Below is a small trained network, with its code and all its weights. Each question gives an input and a target symbol and asks what happens when units are switched off, that is, made to give their printed mean instead of their output.

import numpy as np


def w(rows, s, z=0):
    codes = np.array(rows[::2]) - 128.0
    scale = np.full(codes.shape[1], s)
    scale[-1] = z or s
    return codes * scale


def f(y):
    return y / 2 * (1 + np.tanh(0.7978845608 * (y + 0.044715 * y**3)))


def softmax(a):
    e = np.exp(a - a.max(-1, keepdims=True))
    return e / e.sum(-1, keepdims=True)


def log_softmax(a):
    a = a - a.max(-1, keepdims=True)
    return a - np.log(np.exp(a).sum(-1, keepdims=True))


def net(x, mask):
    ids = ['ζθξπσφ'.index(c) for c in x.split()]
    T = len(ids)
    res = E[ids] + P[:T]
    u = 0
    for l in range(2):
        r = res
        for j in range(3):
            rows = slice(3 * j, 3 * j + 3)
            q, k, v = (r @ M[l][rows].T for M in (Q, K, V))
            z = softmax(np.where(np.tri(T) > 0, q @ k.T / 3**0.5, -1e9)) @ v
            o = O[l][rows]
            res = res + np.where(mask[u + j], z, o[:, -1]) @ o[:, :-1]
        u += 3
        y = f(res @ A[l][:, :-1].T + A[l][:, -1])
        res = res + np.where(mask[u : u + 16], y, B[l][:, -1]) @ B[l][:, :-1]
        u += 16
    return log_softmax(res[-1] @ U[:, :-1].T + U[:, -1])


Q, K, V, O, A, B = {}, {}, {}, {}, {}, {}
E = w([
[92,72,89],'ζ',
[115,170,83],'θ',
[99,156,199],'ξ',
[154,178,165],'π',
[178,178,77],'σ',
[3,148,161],'φ',
],0.02)
P = w([
[3,208,45],'0',
[177,90,254],'1',
[149,103,163],'2',
[137,117,129],'3',
[128,128,109],'4',
[120,137,87],'5',
[114,150,70],'6',
],0.0099)
Q[0] = w([
[144,62,121],'L0H0',
[172,124,213],'L0H0',
[209,106,161],'L0H0',
[120,103,171],'L0H1',
[113,123,122],'L0H1',
[74,154,95],'L0H1',
[83,11,30],'L0H2',
[62,155,166],'L0H2',
[254,146,206],'L0H2',
],0.0083)
K[0] = w([
[93,130,90],'L0H0',
[125,114,141],'L0H0',
[120,178,122],'L0H0',
[133,135,130],'L0H1',
[122,119,129],'L0H1',
[112,112,98],'L0H1',
[134,41,79],'L0H2',
[105,114,167],'L0H2',
[188,249,137],'L0H2',
],0.016)
V[0] = w([
[166,70,163],'L0H0',
[68,175,161],'L0H0',
[118,2,118],'L0H0',
[129,36,81],'L0H1',
[153,208,154],'L0H1',
[129,191,148],'L0H1',
[77,67,124],'L0H2',
[87,92,110],'L0H2',
[152,53,130],'L0H2',
],0.0087)
O[0] = w([
[41,184,120,43],'L0H0',
[146,115,173,252],'L0H0',
[90,138,82,53],'L0H0',
[67,167,2,56],'L0H1',
[236,95,187,150],'L0H1',
[187,81,226,174],'L0H1',
[143,32,195,180],'L0H2',
[142,58,148,172],'L0H2',
[155,75,123,77],'L0H2',
],0.0064,0.0041)
A[0] = w([
[43,255,44,62],'L0N0',
[47,178,206,154],'L0N1',
[52,214,77,61],'L0N2',
[180,128,133,83],'L0N3',
[178,21,129,212],'L0N4',
[208,105,236,103],'L0N5',
[86,183,23,74],'L0N6',
[59,106,198,35],'L0N7',
[155,52,44,2],'L0N8',
[111,119,138,94],'L0N9',
[95,171,40,62],'L0N10',
[90,79,65,50],'L0N11',
[121,90,120,42],'L0N12',
[149,49,136,70],'L0N13',
[219,171,150,100],'L0N14',
[184,27,179,165],'L0N15',
],0.009,0.007)
B[0] = w([
[154,18,255,155],'L0N0',
[100,176,179,207],'L0N1',
[130,61,232,141],'L0N2',
[157,139,118,133],'L0N3',
[77,112,104,218],'L0N4',
[131,67,78,255],'L0N5',
[193,42,122,152],'L0N6',
[76,245,100,157],'L0N7',
[205,148,110,150],'L0N8',
[120,141,144,123],'L0N9',
[175,72,133,142],'L0N10',
[162,98,130,158],'L0N11',
[155,135,152,121],'L0N12',
[137,107,148,145],'L0N13',
[189,129,153,190],'L0N14',
[88,85,165,230],'L0N15',
],0.008,0.0096)
Q[1] = w([
[230,99,161],'L1H0',
[143,107,122],'L1H0',
[111,74,88],'L1H0',
[187,112,74],'L1H1',
[44,148,147],'L1H1',
[48,167,197],'L1H1',
[149,128,37],'L1H2',
[77,219,135],'L1H2',
[152,114,12],'L1H2',
],0.011)
K[1] = w([
[174,156,213],'L1H0',
[149,158,126],'L1H0',
[123,112,138],'L1H0',
[92,80,46],'L1H1',
[152,153,144],'L1H1',
[132,147,253],'L1H1',
[159,133,49],'L1H2',
[118,161,138],'L1H2',
[153,122,64],'L1H2',
],0.016)
V[1] = w([
[97,61,73],'L1H0',
[108,122,179],'L1H0',
[148,125,123],'L1H0',
[105,92,43],'L1H1',
[132,24,93],'L1H1',
[141,154,185],'L1H1',
[104,143,107],'L1H2',
[183,166,254],'L1H2',
[118,168,198],'L1H2',
],0.0071)
O[1] = w([
[124,255,123,183],'L1H0',
[111,139,129,230],'L1H0',
[131,124,126,125],'L1H0',
[65,145,96,69],'L1H1',
[83,162,172,254],'L1H1',
[164,113,125,165],'L1H1',
[118,160,140,78],'L1H2',
[130,123,216,236],'L1H2',
[101,144,241,172],'L1H2',
],0.0059,0.0064)
A[1] = w([
[33,122,181,131],'L1N0',
[128,131,126,142],'L1N1',
[167,239,98,2],'L1N2',
[138,150,26,171],'L1N3',
[109,215,105,221],'L1N4',
[72,197,75,241],'L1N5',
[163,152,58,41],'L1N6',
[157,48,175,174],'L1N7',
[111,210,87,165],'L1N8',
[61,47,51,160],'L1N9',
[156,212,80,165],'L1N10',
[236,88,111,132],'L1N11',
[218,71,162,28],'L1N12',
[66,223,75,33],'L1N13',
[194,251,95,17],'L1N14',
[58,169,174,235],'L1N15',
],0.011,0.0072)
B[1] = w([
[120,124,57,220],'L1N0',
[128,126,127,129],'L1N1',
[46,119,161,132],'L1N2',
[108,161,73,163],'L1N3',
[194,90,122,157],'L1N4',
[76,121,162,169],'L1N5',
[173,150,148,133],'L1N6',
[164,152,125,253],'L1N7',
[172,110,220,146],'L1N8',
[132,162,198,221],'L1N9',
[187,45,142,139],'L1N10',
[128,180,60,172],'L1N11',
[45,151,105,198],'L1N12',
[192,177,134,147],'L1N13',
[2,101,133,136],'L1N14',
[148,83,83,221],'L1N15',
],0.0097,0.018)
U = w([
[2,150,115,57],'ζ',
[176,90,92,137],'θ',
[113,51,177,251],'ξ',
[138,203,158,67],'π',
[124,140,33,167],'σ',
[68,52,46,28],'φ',
],0.0097,0.0033)

Each question gives the input, a string of symbols that net reads in full, and the target symbol t.
The units are the heads (3 rows each of Q, K, V and O) and the neurons (one row each of A and B). Each row of codes is followed by its name. A weight is (code - 128) times the scale printed after its matrix; where a second scale follows, it is the last column's (O, A, B and U).
mask holds one flag per unit, layer by layer, with each layer's heads first. A switched-off unit (its flag False) gives its mean, the last column of its rows in O or B, instead of its output. The means were averaged over made-up inputs and are rounded, as every weight is.
A unit's drop is (log p(t) with every unit on - log p(t) with that unit switched off) / (log p(t) with every unit on - log p(t) with every unit switched off).
The circuit of an input: a set's keep is (log p(t) with only the set's units on - log p(t) with every unit switched off) / (log p(t) with every unit on - log p(t) with every unit switched off). Starting from the 12 units with the biggest drops (on a tie, the unit counted first), units are removed one at a time, each time the one whose removal leaves the highest keep (on an exact tie, the one counted first), for as long as the keep stays at least 0.8.
units of the circuit, in order: the units of the circuit, biggest drop first
k most important neurons: the k neurons with the biggest drops, biggest first
top k neurons in layer l: the k neurons of layer l with the biggest drops, biggest first
which heads matter: for each layer, one digit per head in row order, 1 if its drop is at least 0.15 and else 0, layers parted by /
drop when u is switched off: that unit's drop, to one decimal
input σ φ φ ξ φ φ, target φ: top 3 neurons in layer 1	L1N15, L1N0, L1N9
input ζ π ξ ξ ξ σ, target ξ: which heads matter	010 / 010
input θ ζ σ ζ, target ζ: top 2 neurons in layer 1	L1N9, L1N5
input ζ ζ ζ σ π ξ ξ, target θ: top 2 neurons in layer 0	L0N0, L0N2
input ξ θ σ φ, target φ: units of the circuit, in order	L1N0, L1N15, L1N9
input ζ ζ ζ θ, target ξ: units of the circuit, in order	L0N0, L0N2, L0H1
input π π σ, target σ: most important neuron	L0N5
input ζ π π π φ, target ξ: 2 most important neurons	L1N8, L1N4
input θ ζ φ σ ζ θ, target ζ: 4 most important neurons	L0N6, L0N7, L0N0, L0N1
input ζ ζ ζ ζ ζ, target σ: top 4 neurons in layer 0	L0N6, L0N8, L0N15, L0N10
input σ σ ζ ζ θ, target ζ: which heads matter	111 / 011
input π π ζ σ σ σ φ, target ξ: which heads matter	001 / 100
input ζ ζ ζ θ ζ ζ, target σ: which heads matter	111 / 001
input ξ θ ξ σ, target σ: units of the circuit, in order	L1N11, L0N1, L1H2
input ζ ζ ξ ζ, target π: 3 most important neurons	L1N9, L0N0, L1N13
input ζ θ ζ ζ ξ, target θ: top 2 neurons in layer 1	L1N15, L1N0
input ζ φ π φ σ, target ξ: top neuron in layer 0	L0N5
input ζ π π π ζ φ ζ, target π: top 4 neurons in layer 0	L0N0, L0N4, L0N14, L0N2
input ξ π ξ σ ξ ζ, target ξ: 2 most important neurons	L0N5, L1N9
input ζ π θ, target ξ: drop when L1N10 is switched off	0.2
input θ ζ ζ, target ζ: drop when L0H2 is switched off	0.8
input π π σ θ σ ζ, target ξ: drop when L0H2 is switched off	1.3
